Here is a tiny trained network, its code and every weight. The questions are about switching its units off for an input and a class, where a switched-off unit gives its printed mean instead of its output.

import numpy as np


def w(rows, s, z=0):
    codes = np.array(rows[::2]) - 128.0
    scale = np.full(codes.shape[1], s)
    scale[-1] = z or s
    return codes * scale


def f(y):
    return np.maximum(y, 0)


def log_softmax(a):
    a = a - a.max(-1, keepdims=True)
    return a - np.log(np.exp(a).sum(-1, keepdims=True))


def net(x, mask):
    res = np.array(x, float).reshape(1, 7) / 4 @ E
    y = f(res @ A[0][:, :-1].T + A[0][:, -1])
    res = res + np.where(mask, y, B[0][:, -1]) @ B[0][:, :-1]
    return log_softmax(res[-1] @ U[:, :-1].T + U[:, -1])


A, B = {}, {}
E = w([
[66,98,55,223],'x0',
[2,159,211,113],'x1',
[77,33,119,31],'x2',
[151,30,228,201],'x3',
[130,127,129,127],'x4',
[128,128,128,129],'x5',
[127,128,130,128],'x6',
],0.0052)
A[0] = w([
[56,142,189,135,70],'neuron 1',
[230,152,202,39,87],'neuron 2',
[45,174,203,131,89],'neuron 3',
[56,175,198,130,104],'neuron 4',
[160,238,177,224,118],'neuron 5',
[190,116,106,129,109],'neuron 6',
[113,158,75,98,52],'neuron 7',
[111,163,86,102,121],'neuron 8',
[61,137,148,142,105],'neuron 9',
[254,86,69,113,56],'neuron 10',
[65,116,101,182,108],'neuron 11',
[166,11,215,192,77],'neuron 12',
[72,146,170,145,99],'neuron 13',
[158,150,177,66,17],'neuron 14',
[173,246,169,224,3],'neuron 15',
[86,139,141,132,86],'neuron 16',
[123,183,100,115,159],'neuron 17',
[69,153,164,119,51],'neuron 18',
[152,68,225,187,55],'neuron 19',
[79,138,54,163,31],'neuron 20',
[92,45,130,64,136],'neuron 21',
[100,87,116,70,153],'neuron 22',
[163,68,205,165,44],'neuron 23',
[16,190,207,132,69],'neuron 24',
[244,67,80,132,14],'neuron 25',
[117,187,84,69,62],'neuron 26',
[71,29,79,89,88],'neuron 27',
[88,212,14,46,54],'neuron 28',
[202,176,231,27,17],'neuron 29',
[145,163,123,192,77],'neuron 30',
[109,23,78,38,45],'neuron 31',
[42,68,28,237,18],'neuron 32',
[170,79,45,169,115],'neuron 33',
[70,84,71,148,2],'neuron 34',
[133,136,160,182,163],'neuron 35',
[126,194,113,192,127],'neuron 36',
[147,129,149,76,103],'neuron 37',
[148,71,197,175,44],'neuron 38',
[128,62,148,150,142],'neuron 39',
],0.0074,0.00092)
B[0] = w([
[146,97,73,138,182],'neuron 1',
[62,93,176,212,244],'neuron 2',
[135,92,53,146,200],'neuron 3',
[136,95,64,149,195],'neuron 4',
[168,77,177,45,228],'neuron 5',
[127,101,81,126,182],'neuron 6',
[128,173,110,124,174],'neuron 7',
[127,174,114,121,177],'neuron 8',
[137,98,93,143,170],'neuron 9',
[126,70,28,145,240],'neuron 10',
[95,116,157,171,176],'neuron 11',
[127,244,93,107,245],'neuron 12',
[129,101,86,135,170],'neuron 13',
[99,118,175,166,181],'neuron 14',
[172,81,176,24,223],'neuron 15',
[131,110,105,128,153],'neuron 16',
[125,172,127,119,179],'neuron 17',
[147,107,86,138,170],'neuron 18',
[125,214,98,120,215],'neuron 19',
[100,159,172,171,173],'neuron 20',
[180,104,168,69,204],'neuron 21',
[166,114,152,87,187],'neuron 22',
[124,205,107,123,201],'neuron 23',
[145,78,42,151,218],'neuron 24',
[123,78,39,143,228],'neuron 25',
[135,197,111,125,200],'neuron 26',
[160,97,184,60,196],'neuron 27',
[137,253,87,123,255],'neuron 28',
[65,116,216,207,241],'neuron 29',
[134,97,156,88,176],'neuron 30',
[181,86,161,55,218],'neuron 31',
[57,128,232,217,220],'neuron 32',
[116,88,77,175,203],'neuron 33',
[108,103,184,148,164],'neuron 34',
[128,139,149,114,173],'neuron 35',
[148,111,176,85,189],'neuron 36',
[120,120,168,149,173],'neuron 37',
[125,197,105,119,195],'neuron 38',
[137,177,134,116,178],'neuron 39',
],0.021,0.0042)
U = w([
[117,254,115,94,78],'0',
[124,79,59,139,86],'1',
[157,107,195,23,87],'2',
[64,133,202,181,254],'3',
],0.0097,0.0024)

Each question gives the input, the list of numbers given to net, and the class t.
The units are the neurons (one row each of A and B). Each row of codes is followed by its name. A weight is (code - 128) times the scale printed after its matrix; where a second scale follows, it is the last column's (A, B and U).
mask holds one flag per neuron, in row order. A switched-off neuron (its flag False) gives its mean, the last column of its row in B, instead of its output. The means were averaged over made-up inputs and are rounded, as every weight is.
A unit's drop is (log p(t) with every unit on - log p(t) with that unit switched off) / (log p(t) with every unit on - log p(t) with every unit switched off).
unit that matters most: the unit with the biggest drop
top k neurons: the k neurons with the biggest drops, biggest first
drop when u is switched off: that unit's drop, to one decimal
input [-2,8,-8,6,7,6,-4], class 1: top 4 neurons : [neuron 24; neuron 3; neuron 4; neuron 1]
input [-1,8,1,7,-6,-6,3], class 1: unit that matters most : neuron 24
input [-7,-5,4,8,6,-8,-5], class 0: top 3 neurons : [neuron 12; neuron 19; neuron 23]
input [5,-5,-8,3,2,7,-2], class 2: top 2 neurons : [neuron 15; neuron 5]
input [-8,2,8,8,-5,-3,-6], class 0: top 3 neurons : [neuron 12; neuron 19; neuron 23]
input [4,-4,6,1,8,8,7], class 2: top 2 neurons : [neuron 27; neuron 31]
input [-8,4,6,-2,-5,5,-7], class 3: top 2 neurons : [neuron 29; neuron 2]
input [3,-1,3,-2,-2,4,-2], class 2: top 2 neurons : [neuron 2; neuron 29]
input [-5,-6,-4,2,8,0,4], class 1: top 3 neurons : [neuron 10; neuron 25; neuron 32]
input [8,3,2,-7,-4,1,6], class 3: top 3 neurons : [neuron 32; neuron 12; neuron 34]
input [-4,4,-8,6,4,7,-2], class 2: top 3 neurons : [neuron 5; neuron 15; neuron 28]
input [4,8,3,-7,0,2,2], class 1: top 4 neurons : [neuron 24; neuron 3; neuron 12; neuron 4]
input [-8,-3,-4,5,3,2,-1], class 3: top 2 neurons : [neuron 2; neuron 29]
input [-7,5,3,-1,-4,-7,4], class 3: unit that matters most : neuron 29
input [-3,-8,-6,-5,-4,-5,1], class 1: drop when neuron 10 is switched off : 0.3
input [-5,-6,-7,8,4,1,4], class 0: drop when neuron 19 is switched off : 0.4
input [-5,6,5,8,-2,-8,3], class 0: drop when neuron 12 is switched off : 0.4
